Here is a tiny trained network, its code and every weight. The questions are about switching its units off for an input and a class, where a switched-off unit gives its printed mean instead of its output.

import numpy as np


def w(rows, s, z=0):
    codes = np.array(rows[::2]) - 128.0
    scale = np.full(codes.shape[1], s)
    scale[-1] = z or s
    return codes * scale


def norm(h):
    return h / np.sqrt((h * h).mean(-1, keepdims=True) + 1e-5)


def f(y):
    return y / 2 * (1 + np.tanh(0.7978845608 * (y + 0.044715 * y**3)))


def log_softmax(a):
    a = a - a.max(-1, keepdims=True)
    return a - np.log(np.exp(a).sum(-1, keepdims=True))


def net(x, mask):
    res = np.array(x, float).reshape(1, 6) / 4 @ E
    u = 0
    for l in range(4):
        y = f(norm(res) @ A[l][:, :-1].T + A[l][:, -1])
        res = res + np.where(mask[u : u + 3], y, B[l][:, -1]) @ B[l][:, :-1]
        u += 3
    return log_softmax(norm(res)[-1] @ U[:, :-1].T + U[:, -1])


A, B = {}, {}
E = w([
[82,183,116,66,148,168,144,166],'x0',
[112,104,123,55,102,111,218,105],'x1',
[167,2,153,107,32,86,134,124],'x2',
[163,121,136,194,127,93,153,104],'x3',
[160,106,37,205,155,146,182,125],'x4',
[119,102,64,37,189,177,147,71],'x5',
],0.0067)
A[0] = w([
[124,169,54,172,128,167,253,51,29],'L0N1',
[128,85,171,196,117,18,98,195,79],'L0N2',
[120,94,129,64,175,64,137,185,4],'L0N3',
],0.0059,0.0021)
B[0] = w([
[61,81,11,193,123,92,152,183,231],'L0N1',
[185,148,125,97,72,83,85,193,252],'L0N2',
[139,92,71,182,158,88,109,134,119],'L0N3',
],0.012,0.0025)
A[1] = w([
[81,50,80,51,17,137,155,18,141],'L1N1',
[183,21,154,66,210,51,168,87,1],'L1N2',
[109,118,58,218,76,176,190,1,103],'L1N3',
],0.0049,0.00094)
B[1] = w([
[177,172,186,149,189,146,103,9,253],'L1N1',
[210,122,104,69,171,173,118,43,174],'L1N2',
[91,203,132,75,135,53,188,112,188],'L1N3',
],0.011,0.0028)
A[2] = w([
[156,112,55,130,146,66,221,121,3],'L2N1',
[112,179,192,104,139,92,254,87,251],'L2N2',
[194,178,46,172,100,213,180,114,142],'L2N3',
],0.0059,0.0015)
B[2] = w([
[103,44,112,148,199,143,180,216,238],'L2N1',
[137,71,109,149,172,142,86,144,251],'L2N2',
[2,50,180,93,53,66,150,129,201],'L2N3',
],0.0091,0.0022)
A[3] = w([
[36,180,130,103,129,127,5,182,110],'L3N1',
[158,197,90,105,205,185,105,152,4],'L3N2',
[218,131,165,180,2,22,69,194,184],'L3N3',
],0.0073,0.0021)
B[3] = w([
[113,124,150,84,50,173,116,177,205],'L3N1',
[135,152,96,151,37,159,92,247,155],'L3N2',
[247,182,192,249,61,30,206,107,255],'L3N3',
],0.011,0.0084)
U = w([
[215,159,162,212,78,30,164,130,115],'0',
[80,168,115,78,99,168,67,203,1],'1',
[204,92,117,62,218,135,93,45,147],'2',
[65,75,7,160,215,55,203,160,181],'3',
],0.013,0.0009)

Each question gives the input, the list of numbers given to net, and the class t.
The units are the neurons (one row each of A and B). Each row of codes is followed by its name. A weight is (code - 128) times the scale printed after its matrix; where a second scale follows, it is the last column's (A, B and U).
mask holds one flag per neuron, layer by layer. A switched-off neuron (its flag False) gives its mean, the last column of its row in B, instead of its output. The means were averaged over made-up inputs and are rounded, as every weight is.
A unit's drop is (log p(t) with every unit on - log p(t) with that unit switched off) / (log p(t) with every unit on - log p(t) with every unit switched off).
The circuit of an input: a set's keep is (log p(t) with only the set's units on - log p(t) with every unit switched off) / (log p(t) with every unit on - log p(t) with every unit switched off). Starting from all 12 units, units are removed one at a time, each time the one whose removal leaves the highest keep (on an exact tie, the one counted first), for as long as the keep stays at least 0.8.
circuit, biggest first: the units of the circuit, biggest drop first
unit that matters most: the unit with the biggest drop
top k neurons: the k neurons with the biggest drops, biggest first
top k neurons in layer l: the k neurons of layer l with the biggest drops, biggest first
drop when u is switched off: that unit's drop, to one decimal
input [-2,-6,-1,-1,1,3], class 1: unit that matters most : L0N2
input [2,2,4,-1,2,4], class 2: circuit, biggest first : L1N1; L3N3
input [-6,-6,0,-7,1,5], class 1: top 3 neurons : L3N3; L3N2; L1N1
input [0,7,2,1,3,8], class 3: top 2 neurons : L0N1; L2N1
input [1,6,6,0,6,-1], class 3: top 2 neurons : L0N1; L3N3
input [2,-6,-6,-4,6,1], class 1: top 2 neurons : L3N3; L3N1
input [7,2,0,0,-5,5], class 1: top 2 neurons : L3N2; L3N3
input [-7,1,-5,-2,-5,7], class 2: top 2 neurons in layer 3 : L3N3; L3N1
input [6,6,0,-5,-2,-6], class 1: top 2 neurons : L0N2; L3N3
input [6,-6,4,-2,5,4], class 3: top 2 neurons : L0N2; L3N3
input [-8,8,-5,-4,-7,8], class 2: drop when L3N3 is switched off : 0.0
input [8,-7,-1,-7,-3,-6], class 1: drop when L3N3 is switched off : 0.1
input [4,8,3,-4,-2,-1], class 2: drop when L3N3 is switched off : 0.1
input [1,3,4,-8,4,8], class 2: circuit, biggest first : L1N1
